Below is a small trained network, with its code and all its weights. Each question gives an input and a target symbol and asks what happens when units are switched off, that is, made to give their printed mean instead of their output.

import numpy as np


def w(rows, s, z=0):
    codes = np.array(rows[::2]) - 128.0
    scale = np.full(codes.shape[1], s)
    scale[-1] = z or s
    return codes * scale


def f(y):
    return np.maximum(y, 0)


def softmax(a):
    e = np.exp(a - a.max(-1, keepdims=True))
    return e / e.sum(-1, keepdims=True)


def log_softmax(a):
    a = a - a.max(-1, keepdims=True)
    return a - np.log(np.exp(a).sum(-1, keepdims=True))


def net(x, mask):
    ids = ['βγεηθλμτω'.index(c) for c in x.split()]
    T = len(ids)
    res = E[ids] + P[:T]
    r = res
    for j in range(2):
        rows = slice(3 * j, 3 * j + 3)
        q, k, v = (r @ M[0][rows].T for M in (Q, K, V))
        z = softmax(np.where(np.tri(T) > 0, q @ k.T / 3**0.5, -1e9)) @ v
        o = O[0][rows]
        res = res + np.where(mask[j], z, o[:, -1]) @ o[:, :-1]
    y = f(res @ A[0][:, :-1].T + A[0][:, -1])
    res = res + np.where(mask[2:6], y, B[0][:, -1]) @ B[0][:, :-1]
    return log_softmax(res[-1] @ U[:, :-1].T + U[:, -1])


Q, K, V, O, A, B = {}, {}, {}, {}, {}, {}
E = w([
[171,121,130,125,160],'β',
[167,131,91,116,146],'γ',
[160,93,98,88,139],'ε',
[61,94,144,177,132],'η',
[116,121,118,76,81],'θ',
[122,193,160,169,120],'λ',
[132,161,3,180,138],'μ',
[108,191,129,135,103],'τ',
[128,160,153,102,91],'ω',
],0.028)
P = w([
[103,56,176,177,109],'0',
[44,230,104,68,179],'1',
[100,195,114,107,196],'2',
[78,248,98,87,196],'3',
[102,230,109,85,197],'4',
[112,253,96,63,190],'5',
[113,254,103,85,200],'6',
],0.0095)
Q[0] = w([
[61,58,74,210,72],'head 0',
[30,254,204,6,20],'head 0',
[251,96,63,112,117],'head 0',
[165,178,108,109,105],'head 1',
[170,194,221,87,57],'head 1',
[38,199,140,51,97],'head 1',
],0.01)
K[0] = w([
[1,132,107,179,210],'head 0',
[168,76,155,219,20],'head 0',
[148,244,112,90,116],'head 0',
[186,164,111,145,68],'head 1',
[216,75,164,112,11],'head 1',
[198,22,218,240,88],'head 1',
],0.0099)
V[0] = w([
[124,193,225,109,28],'head 0',
[7,207,116,211,119],'head 0',
[39,55,171,72,133],'head 0',
[162,42,123,140,167],'head 1',
[93,164,217,212,177],'head 1',
[61,140,45,144,78],'head 1',
],0.011)
O[0] = w([
[78,88,166,186,89,110],'head 0',
[157,103,128,194,172,246],'head 0',
[122,143,65,150,72,202],'head 0',
[133,227,161,108,134,127],'head 1',
[173,69,215,149,141,217],'head 1',
[137,59,3,52,203,183],'head 1',
],0.013)
A[0] = w([
[177,123,26,117,185,35],'neuron 0',
[145,187,158,155,168,62],'neuron 1',
[143,212,54,223,1,2],'neuron 2',
[58,99,132,245,158,231],'neuron 3',
],0.0081,0.0029)
B[0] = w([
[99,70,200,115,2,227],'neuron 0',
[124,113,154,36,109,149],'neuron 1',
[217,77,82,138,16,161],'neuron 2',
[88,136,81,75,179,248],'neuron 3',
],0.0082,0.019)
U = w([
[142,131,180,121,134,166],'β',
[119,151,125,97,172,163],'γ',
[153,138,107,111,148,98],'ε',
[245,102,148,170,132,146],'η',
[165,97,114,132,115,3],'θ',
[129,97,195,136,145,11],'λ',
[183,109,146,89,170,68],'μ',
[113,123,98,129,183,239],'τ',
[93,123,159,159,107,183],'ω',
],0.012,0.0056)

Each question gives the input, a string of symbols that net reads in full, and the target symbol t.
The units are the heads (3 rows each of Q, K, V and O) and the neurons (one row each of A and B). Each row of codes is followed by its name. A weight is (code - 128) times the scale printed after its matrix; where a second scale follows, it is the last column's (O, A, B and U).
mask holds one flag per unit, heads first, then neurons. A switched-off unit (its flag False) gives its mean, the last column of its rows in O or B, instead of its output. The means were averaged over made-up inputs and are rounded, as every weight is.
A unit's drop is (log p(t) with every unit on - log p(t) with that unit switched off) / (log p(t) with every unit on - log p(t) with every unit switched off).
The circuit of an input: a set's keep is (log p(t) with only the set's units on - log p(t) with every unit switched off) / (log p(t) with every unit on - log p(t) with every unit switched off). Starting from all 6 units, units are removed one at a time, each time the one whose removal leaves the highest keep (on an exact tie, the one counted first), for as long as the keep stays at least 0.8.
units of the circuit, in order: the units of the circuit, biggest drop first
most important unit: the unit with the biggest drop
k most important neurons: the k neurons with the biggest drops, biggest first
heads that matter: for each layer, one digit per head in row order, 1 if its drop is at least 0.15 and else 0, layers parted by /
drop of u: that unit's drop, to one decimal
input ω θ ω, target ω: heads that matter	11
input γ λ η θ, target γ: units of the circuit, in order	[head 0; head 1]
input τ γ λ β ω, target τ: units of the circuit, in order	[head 0; neuron 0; neuron 3; head 1]
input ε γ τ, target ε: units of the circuit, in order	[neuron 2; head 0; head 1]
input η μ ε, target θ: heads that matter	01
input ω β θ ω τ, target ω: heads that matter	11
input μ ω ω β, target τ: units of the circuit, in order	[head 0; head 1; neuron 0]
input β η ω ω, target β: units of the circuit, in order	[head 1; head 0]
input γ γ μ λ τ η τ, target γ: 2 most important neurons	[neuron 0; neuron 1]
input ε λ η θ λ ω, target ε: units of the circuit, in order	[neuron 2; head 1; head 0]
input λ β ε τ, target λ: units of the circuit, in order	[head 1; head 0]
input ε η β ω λ, target ε: most important unit	neuron 2
input η β λ τ, target η: 2 most important neurons	[neuron 2; neuron 3]
input η η θ β μ ω β, target τ: 2 most important neurons	[neuron 2; neuron 1]
input β λ τ, target β: units of the circuit, in order	[head 0; head 1]
input θ η τ, target θ: most important neuron	[neuron 2]
input μ θ θ, target μ: 2 most important neurons	[neuron 0; neuron 2]
input ω η ε γ ω η θ, target ω: drop of head 1	0.2
input λ ω η ε γ λ, target λ: drop of head 1	0.8
input η μ μ, target θ: drop of head 1	1.6
input λ η η γ, target μ: most important neuron	[neuron 2]
